Below are the code and all the weights of a small trained network. Each question names an input and a target symbol and asks about switching units off, where a switched-off unit gives its printed mean instead of its output.

import numpy as np


def w(rows, s, z=0):
    codes = np.array(rows[::2]) - 128.0
    scale = np.full(codes.shape[1], s)
    scale[-1] = z or s
    return codes * scale


def norm(h):
    return h / np.sqrt((h * h).mean(-1, keepdims=True) + 1e-5)


def f(y):
    return y / 2 * (1 + np.tanh(0.7978845608 * (y + 0.044715 * y**3)))


def softmax(a):
    e = np.exp(a - a.max(-1, keepdims=True))
    return e / e.sum(-1, keepdims=True)


def log_softmax(a):
    a = a - a.max(-1, keepdims=True)
    return a - np.log(np.exp(a).sum(-1, keepdims=True))


def net(x, mask):
    ids = ['ΔΛΩαβγεζηθμπφψ'.index(c) for c in x.split()]
    T = len(ids)
    res = E[ids] + P[:T]
    q, k, v = (norm(res) @ M[0].T for M in (Q, K, V))
    z = softmax(np.where(np.tri(T) > 0, q @ k.T / 3**0.5, -1e9)) @ v
    res = res + np.where(mask[0], z, O[0][:, -1]) @ O[0][:, :-1]
    y = f(norm(res) @ A[0][:, :-1].T + A[0][:, -1])
    res = res + np.where(mask[1:9], y, B[0][:, -1]) @ B[0][:, :-1]
    return log_softmax(norm(res)[-1] @ U[:, :-1].T + U[:, -1])


Q, K, V, O, A, B = {}, {}, {}, {}, {}, {}
E = w([
[134,153,152,126,134,122],'Δ',
[124,157,107,100,136,139],'Λ',
[116,181,87,125,113,112],'Ω',
[142,156,122,100,102,114],'α',
[125,147,133,111,162,153],'β',
[192,126,127,115,99,123],'γ',
[136,164,115,102,115,104],'ε',
[136,170,94,119,133,101],'ζ',
[148,155,150,149,100,95],'η',
[173,160,87,144,120,85],'θ',
[163,149,130,96,188,109],'μ',
[146,124,66,66,75,147],'π',
[46,151,103,201,105,150],'φ',
[172,103,7,254,150,162],'ψ',
],0.025)
P = w([
[40,81,68,89,102,125],'0',
[176,226,106,115,132,189],'1',
[179,254,76,139,135,133],'2',
[196,230,71,137,136,84],'3',
[194,214,45,157,145,80],'4',
[208,209,50,168,147,78],'5',
[226,213,38,183,165,73],'6',
[207,207,37,210,169,80],'7',
[234,217,24,208,180,77],'8',
],0.0099)
Q[0] = w([
[74,126,254,33,93,140],'H1',
[173,162,85,133,75,81],'H1',
[127,187,150,108,138,184],'H1',
],0.0085)
K[0] = w([
[203,254,165,184,146,203],'H1',
[70,15,120,172,165,108],'H1',
[162,37,91,159,105,54],'H1',
],0.0076)
V[0] = w([
[84,156,172,61,167,197],'H1',
[14,204,125,188,62,87],'H1',
[159,147,137,9,65,59],'H1',
],0.016)
O[0] = w([
[87,64,124,80,182,171,90],'H1',
[119,252,157,130,156,206,254],'H1',
[184,97,211,84,76,139,180],'H1',
],0.02,0.0085)
A[0] = w([
[66,37,172,152,70,95,130],'N1',
[203,222,94,95,154,192,246],'N2',
[133,21,133,113,133,176,93],'N3',
[150,140,132,136,56,171,115],'N4',
[228,33,178,124,93,149,138],'N5',
[53,104,39,64,254,161,116],'N6',
[127,30,79,177,225,44,153],'N7',
[145,73,116,98,55,54,152],'N8',
],0.013,0.011)
B[0] = w([
[120,244,168,135,193,150,143],'N1',
[137,79,6,113,171,76,253],'N2',
[140,187,134,52,116,101,145],'N3',
[86,120,91,148,114,165,144],'N4',
[58,178,77,133,108,108,169],'N5',
[43,104,249,245,58,75,148],'N6',
[173,161,105,160,200,83,164],'N7',
[76,144,111,206,181,58,153],'N8',
],0.015,0.023)
U = w([
[128,102,149,102,222,211,102],'Δ',
[74,5,60,68,130,138,57],'Λ',
[85,158,122,110,107,145,245],'Ω',
[143,97,121,79,39,157,107],'α',
[93,67,181,159,131,168,167],'β',
[180,114,172,141,44,90,107],'γ',
[154,122,125,88,84,150,104],'ε',
[173,110,122,143,138,133,169],'ζ',
[185,217,203,157,115,167,110],'η',
[239,110,138,184,105,119,113],'θ',
[172,156,179,72,211,40,91],'μ',
[34,130,56,61,40,101,66],'π',
[29,215,112,166,148,184,49],'φ',
[150,108,59,231,150,141,122],'ψ',
],0.011,0.012)

Each question gives the input, a string of symbols that net reads in full, and the target symbol t.
The units are the heads (3 rows each of Q, K, V and O) and the neurons (one row each of A and B). Each row of codes is followed by its name. A weight is (code - 128) times the scale printed after its matrix; where a second scale follows, it is the last column's (O, A, B and U).
mask holds one flag per unit, heads first, then neurons. A switched-off unit (its flag False) gives its mean, the last column of its rows in O or B, instead of its output. The means were averaged over made-up inputs and are rounded, as every weight is.
A unit's drop is (log p(t) with every unit on - log p(t) with that unit switched off) / (log p(t) with every unit on - log p(t) with every unit switched off).
The circuit of an input: a set's keep is (log p(t) with only the set's units on - log p(t) with every unit switched off) / (log p(t) with every unit on - log p(t) with every unit switched off). Starting from all 9 units, units are removed one at a time, each time the one whose removal leaves the highest keep (on an exact tie, the one counted first), for as long as the keep stays at least 0.8.
units of the circuit, in order: the units of the circuit, biggest drop first
k most important neurons: the k neurons with the biggest drops, biggest first
drop of u: that unit's drop, to one decimal
input μ γ θ β μ, target μ: units of the circuit, in order => [H1; N2; N1]
input β η ψ θ Δ γ π, target β: most important neuron => [N6]
input μ μ θ, target μ: units of the circuit, in order => [H1; N2; N1]
input β α β, target β: units of the circuit, in order => [H1; N6]
input μ β Ω η η μ π, target μ: units of the circuit, in order => [H1; N1; N2; N3]
input μ π ψ ψ Δ β, target μ: 2 most important neurons => [N7; N2]
input π θ μ ε θ μ γ π, target π: 2 most important neurons => [N5; N7]
input μ β ζ, target μ: 2 most important neurons => [N2; N1]
input π Δ φ Λ γ, target π: 2 most important neurons => [N5; N7]
input β ψ θ φ, target β: drop of H1 => 1.0
input η β ψ Δ Δ Ω α β Δ, target η: drop of H1 => 1.7
input η ε η Λ, target η: drop of H1 => 1.6
input μ α α μ Λ Δ, target μ: drop of N6 => 0.1
input Λ Δ μ, target Λ: most important neuron => [N7]
